Below is a small trained network, with its code and all its weights. Each question gives an input and a class and asks what happens when units are switched off, that is, made to give their printed mean instead of their output.

import numpy as np


def w(rows, s, z=0):
    codes = np.array(rows[::2]) - 128.0
    scale = np.full(codes.shape[1], s)
    scale[-1] = z or s
    return codes * scale


def norm(h):
    return h / np.sqrt((h * h).mean(-1, keepdims=True) + 1e-5)


def f(y):
    return y / 2 * (1 + np.tanh(0.7978845608 * (y + 0.044715 * y**3)))


def log_softmax(a):
    a = a - a.max(-1, keepdims=True)
    return a - np.log(np.exp(a).sum(-1, keepdims=True))


def net(x, mask):
    res = np.array(x, float).reshape(1, 8) / 4 @ E
    u = 0
    for l in range(3):
        y = f(norm(res) @ A[l][:, :-1].T + A[l][:, -1])
        res = res + np.where(mask[u : u + 3], y, B[l][:, -1]) @ B[l][:, :-1]
        u += 3
    return log_softmax(norm(res)[-1] @ U[:, :-1].T + U[:, -1])


A, B = {}, {}
E = w([
[57,191,172],'x0',
[126,112,114],'x1',
[133,133,135],'x2',
[127,126,123],'x3',
[130,137,137],'x4',
[201,63,78],'x5',
[101,77,254],'x6',
[127,129,133],'x7',
],0.0064)
A[0] = w([
[87,126,169,176],'0.n1',
[79,115,87,47],'0.n2',
[113,85,2,252],'0.n3',
],0.0057,0.0034)
B[0] = w([
[11,211,150,166],'0.n1',
[197,110,31,105],'0.n2',
[131,254,254,254],'0.n3',
],0.0066,0.0038)
A[1] = w([
[59,200,136,1],'1.n1',
[147,45,253,154],'1.n2',
[51,178,172,17],'1.n3',
],0.0046,0.00061)
B[1] = w([
[75,86,80,224],'1.n1',
[29,42,67,253],'1.n2',
[192,150,2,236],'1.n3',
],0.0073,0.0017)
A[2] = w([
[95,166,167,71],'2.n1',
[211,112,50,137],'2.n2',
[127,254,78,4],'2.n3',
],0.0095,0.002)
B[2] = w([
[168,165,120,158],'2.n1',
[117,224,160,155],'2.n2',
[128,4,155,254],'2.n3',
],0.011,0.0056)
U = w([
[242,41,183,117],'0',
[65,87,159,19],'1',
[149,251,162,251],'2',
],0.011,0.0025)

Each question gives the input, the list of numbers given to net, and the class t.
The units are the neurons (one row each of A and B). Each row of codes is followed by its name. A weight is (code - 128) times the scale printed after its matrix; where a second scale follows, it is the last column's (A, B and U).
mask holds one flag per neuron, layer by layer. A switched-off neuron (its flag False) gives its mean, the last column of its row in B, instead of its output. The means were averaged over made-up inputs and are rounded, as every weight is.
A unit's drop is (log p(t) with every unit on - log p(t) with that unit switched off) / (log p(t) with every unit on - log p(t) with every unit switched off).
The circuit of an input: a set's keep is (log p(t) with only the set's units on - log p(t) with every unit switched off) / (log p(t) with every unit on - log p(t) with every unit switched off). Starting from all 9 units, units are removed one at a time, each time the one whose removal leaves the highest keep (on an exact tie, the one counted first), for as long as the keep stays at least 0.8.
circuit, biggest first: the units of the circuit, biggest drop first
top k neurons: the k neurons with the biggest drops, biggest first
top k neurons in layer l: the k neurons of layer l with the biggest drops, biggest first
drop of u: that unit's drop, to one decimal
input [-8,-4,8,-1,7,-4,2,-8], class 1: top 3 neurons => (1.n2, 0.n3, 2.n3)
input [7,-2,-3,7,2,-3,-8,-7], class 1: top neuron => (2.n3)
input [-8,-3,-2,4,-5,4,-1,-3], class 2: circuit, biggest first => (2.n2, 2.n3)
input [-7,-7,-5,-8,-3,-3,1,1], class 1: circuit, biggest first => (1.n2, 2.n3)
input [-3,8,-4,-2,8,-4,-8,0], class 0: circuit, biggest first => (2.n3, 1.n2)
input [-6,1,-4,3,2,-4,-8,-7], class 0: circuit, biggest first => (2.n3, 0.n3)
input [-7,5,8,7,-3,7,-4,-8], class 2: circuit, biggest first => (2.n2, 2.n3)
input [6,-2,3,0,8,2,0,4], class 0: top 3 neurons => (1.n3, 2.n3, 1.n2)
input [2,-5,-3,7,1,5,3,-6], class 1: top 2 neurons => (1.n2, 2.n3)
input [-5,-5,7,-7,8,2,-6,8], class 2: top 2 neurons => (2.n2, 0.n1)
input [1,0,7,-6,5,3,2,1], class 1: circuit, biggest first => (0.n3, 1.n2, 2.n3)
input [-3,0,1,-1,-6,4,-1,-2], class 2: top 2 neurons => (2.n3, 2.n2)
input [0,4,-2,6,6,8,0,5], class 2: top 2 neurons => (2.n3, 2.n2)
input [-7,-1,-8,-4,4,5,-4,-8], class 2: circuit, biggest first => (2.n2)
input [1,-7,-2,8,0,-5,-8,1], class 1: top 2 neurons => (2.n3, 1.n1)
input [2,0,1,3,2,-7,-2,-1], class 1: top 3 neurons => (2.n3, 0.n3, 1.n3)
input [-7,5,8,8,1,6,-8,1], class 2: top 2 neurons in layer 2 => (2.n2, 2.n3)
input [-6,8,1,7,6,-7,-7,7], class 0: drop of 2.n3 => 1.8
input [-3,-4,-2,8,6,-7,-7,-4], class 0: drop of 2.n3 => 1.0
input [0,-1,1,-4,8,-2,-7,-3], class 0: top neuron => (2.n3)
input [-2,7,-4,3,6,5,0,-7], class 2: drop of 2.n3 => 0.8
